Below is a small trained network, with its code and all its weights. Each question gives an input and a class and asks what happens when units are switched off, that is, made to give their printed mean instead of their output.

import numpy as np


def w(rows, s, z=0):
    codes = np.array(rows[::2]) - 128.0
    scale = np.full(codes.shape[1], s)
    scale[-1] = z or s
    return codes * scale


def norm(h):
    return h / np.sqrt((h * h).mean(-1, keepdims=True) + 1e-5)


def f(y):
    return y / 2 * (1 + np.tanh(0.7978845608 * (y + 0.044715 * y**3)))


def log_softmax(a):
    a = a - a.max(-1, keepdims=True)
    return a - np.log(np.exp(a).sum(-1, keepdims=True))


def net(x, mask):
    res = np.array(x, float).reshape(1, 5) / 4 @ E
    u = 0
    for l in range(4):
        y = f(norm(res) @ A[l][:, :-1].T + A[l][:, -1])
        res = res + np.where(mask[u : u + 6], y, B[l][:, -1]) @ B[l][:, :-1]
        u += 6
    return log_softmax(norm(res)[-1] @ U[:, :-1].T + U[:, -1])


A, B = {}, {}
E = w([
[185,122,148,200,15,122,120,177,149],'x0',
[78,234,43,207,132,93,149,145,56],'x1',
[127,101,60,84,129,113,96,228,116],'x2',
[42,159,178,179,138,253,38,151,150],'x3',
[138,29,150,239,241,143,191,192,150],'x4',
],0.0068)
A[0] = w([
[220,162,149,146,146,107,183,38,121,178],'0.n0',
[99,96,195,173,160,150,223,141,134,41],'0.n1',
[167,121,163,91,150,80,112,223,89,254],'0.n2',
[151,120,118,210,45,104,127,137,226,79],'0.n3',
[102,155,107,195,135,47,70,132,74,101],'0.n4',
[82,170,72,93,223,110,135,68,254,121],'0.n5',
],0.0078,0.0037)
B[0] = w([
[88,95,101,136,96,150,146,83,131,244],'0.n0',
[190,158,58,140,134,120,40,78,116,195],'0.n1',
[114,87,69,136,94,169,111,115,111,253],'0.n2',
[152,117,195,116,129,134,149,164,7,205],'0.n3',
[169,102,129,88,126,223,170,122,167,199],'0.n4',
[172,114,175,159,68,144,124,173,17,194],'0.n5',
],0.012,0.0041)
A[1] = w([
[138,103,133,194,206,71,148,160,174,33],'1.n0',
[135,138,141,109,207,91,130,136,111,49],'1.n1',
[143,126,158,109,162,71,118,150,192,43],'1.n2',
[104,127,92,85,164,77,113,247,167,1],'1.n3',
[88,160,168,144,174,128,104,178,166,35],'1.n4',
[114,207,92,164,156,95,196,169,134,38],'1.n5',
],0.014,0.0033)
B[1] = w([
[244,142,76,183,185,92,56,123,132,230],'1.n0',
[170,151,137,143,191,95,125,154,123,69],'1.n1',
[97,61,133,78,171,110,104,55,154,71],'1.n2',
[96,49,33,70,80,178,88,138,76,250],'1.n3',
[36,130,121,155,115,113,123,179,150,206],'1.n4',
[163,156,151,65,139,227,224,145,193,222],'1.n5',
],0.011,0.0013)
A[2] = w([
[159,44,177,70,149,112,110,138,193,4],'2.n0',
[165,226,132,77,138,42,71,113,162,61],'2.n1',
[86,112,130,69,235,119,139,110,74,63],'2.n2',
[130,89,93,102,160,7,224,140,152,29],'2.n3',
[132,145,128,111,128,102,153,164,135,9],'2.n4',
[86,124,133,75,213,119,136,96,96,144],'2.n5',
],0.014,0.0024)
B[2] = w([
[125,233,96,125,159,200,219,159,131,242],'2.n0',
[140,113,138,61,170,96,77,98,105,169],'2.n1',
[189,155,171,205,49,129,128,185,136,177],'2.n2',
[32,72,83,148,17,58,157,146,253,254],'2.n3',
[143,229,110,209,96,158,158,106,135,83],'2.n4',
[194,170,145,200,61,143,138,181,140,153],'2.n5',
],0.012,0.0024)
A[3] = w([
[19,161,189,171,182,137,55,166,180,103],'3.n0',
[115,197,131,36,82,81,92,83,139,67],'3.n1',
[144,200,111,112,172,168,218,131,167,169],'3.n2',
[153,148,183,167,94,68,180,214,111,95],'3.n3',
[98,176,234,197,185,70,188,5,167,4],'3.n4',
[142,62,88,201,203,92,162,157,160,170],'3.n5',
],0.015,0.0021)
B[3] = w([
[126,112,106,106,75,53,182,69,159,237],'3.n0',
[136,138,148,186,211,102,105,120,141,251],'3.n1',
[101,101,172,91,158,158,153,120,150,251],'3.n2',
[168,148,169,134,106,125,136,147,115,232],'3.n3',
[115,106,2,119,118,169,74,255,96,185],'3.n4',
[113,186,167,118,167,97,87,97,129,254],'3.n5',
],0.018,0.0056)
U = w([
[156,199,143,182,254,84,61,94,148,193],'0',
[209,162,219,177,30,128,160,186,58,151],'1',
[39,134,93,119,23,61,173,68,215,130],'2',
[80,103,16,118,127,194,85,199,82,159],'3',
[91,151,183,74,189,237,217,130,183,171],'4',
[103,89,157,77,135,133,97,93,72,4],'5',
],0.011,0.0033)

Each question gives the input, the list of numbers given to net, and the class t.
The units are the neurons (one row each of A and B). Each row of codes is followed by its name. A weight is (code - 128) times the scale printed after its matrix; where a second scale follows, it is the last column's (A, B and U).
mask holds one flag per neuron, layer by layer. A switched-off neuron (its flag False) gives its mean, the last column of its row in B, instead of its output. The means were averaged over made-up inputs and are rounded, as every weight is.
A unit's drop is (log p(t) with every unit on - log p(t) with that unit switched off) / (log p(t) with every unit on - log p(t) with every unit switched off).
The circuit of an input: a set's keep is (log p(t) with only the set's units on - log p(t) with every unit switched off) / (log p(t) with every unit on - log p(t) with every unit switched off). Starting from the 12 units with the biggest drops (on a tie, the unit counted first), units are removed one at a time, each time the one whose removal leaves the highest keep (on an exact tie, the one counted first), for as long as the keep stays at least 0.8.
units of the circuit, in order: the units of the circuit, biggest drop first
unit that matters most: the unit with the biggest drop
k most important neurons: the k neurons with the biggest drops, biggest first
k most important neurons of layer l: the k neurons of layer l with the biggest drops, biggest first
input [-7,-7,3,-3,-4], class 1: unit that matters most -> 2.n2
input [3,0,7,-8,2], class 2: 2 most important neurons -> (2.n3; 3.n4)
input [6,-7,4,7,-5], class 2: 3 most important neurons of layer 0 -> (0.n5; 0.n4; 0.n1)
input [8,-7,3,-3,-8], class 0: 2 most important neurons -> (3.n1; 0.n5)
input [5,-7,3,-8,-8], class 0: 2 most important neurons -> (3.n1; 2.n1)
input [-7,-7,-1,6,-3], class 1: units of the circuit, in order -> (2.n2; 2.n5)
input [-5,2,-8,-6,2], class 3: 3 most important neurons -> (0.n0; 3.n4; 0.n5)
input [2,5,1,-1,-5], class 0: 2 most important neurons of layer 2 -> (2.n0; 2.n1)
input [-6,7,3,-6,-6], class 4: 3 most important neurons -> (1.n5; 0.n1; 0.n3)
input [1,-7,-4,7,-1], class 2: 3 most important neurons -> (3.n0; 1.n4; 0.n4)
input [-7,7,-7,0,3], class 1: 3 most important neurons -> (2.n2; 2.n5; 0.n5)
input [7,-5,-8,6,2], class 3: units of the circuit, in order -> (3.n4; 0.n5; 0.n2)
input [6,7,-5,-1,-1], class 4: units of the circuit, in order -> (3.n2; 1.n5)
input [-6,8,-5,-2,2], class 4: units of the circuit, in order -> (1.n5)
input [1,0,7,-8,2], class 2: 3 most important neurons -> (2.n3; 3.n4; 0.n2)
input [6,-6,-5,8,-1], class 2: units of the circuit, in order -> (3.n0; 0.n5)
input [1,1,-7,1,-7], class 0: 2 most important neurons -> (3.n1; 2.n1)
input [-8,6,0,4,-8], class 0: 2 most important neurons of layer 0 -> (0.n3; 0.n0)
input [-6,7,-3,-4,-5], class 4: 2 most important neurons -> (0.n3; 3.n2)
input [-2,8,3,7,-4], class 4: 3 most important neurons -> (1.n5; 3.n2; 0.n4)
input [5,-8,8,-5,8], class 0: 4 most important neurons -> (3.n5; 1.n0; 0.n4; 3.n4)
input [-1,6,-7,1,5], class 3: units of the circuit, in order -> (3.n4)
input [4,-3,6,3,6], class 0: 2 most important neurons of layer 3 -> (3.n5; 3.n4)
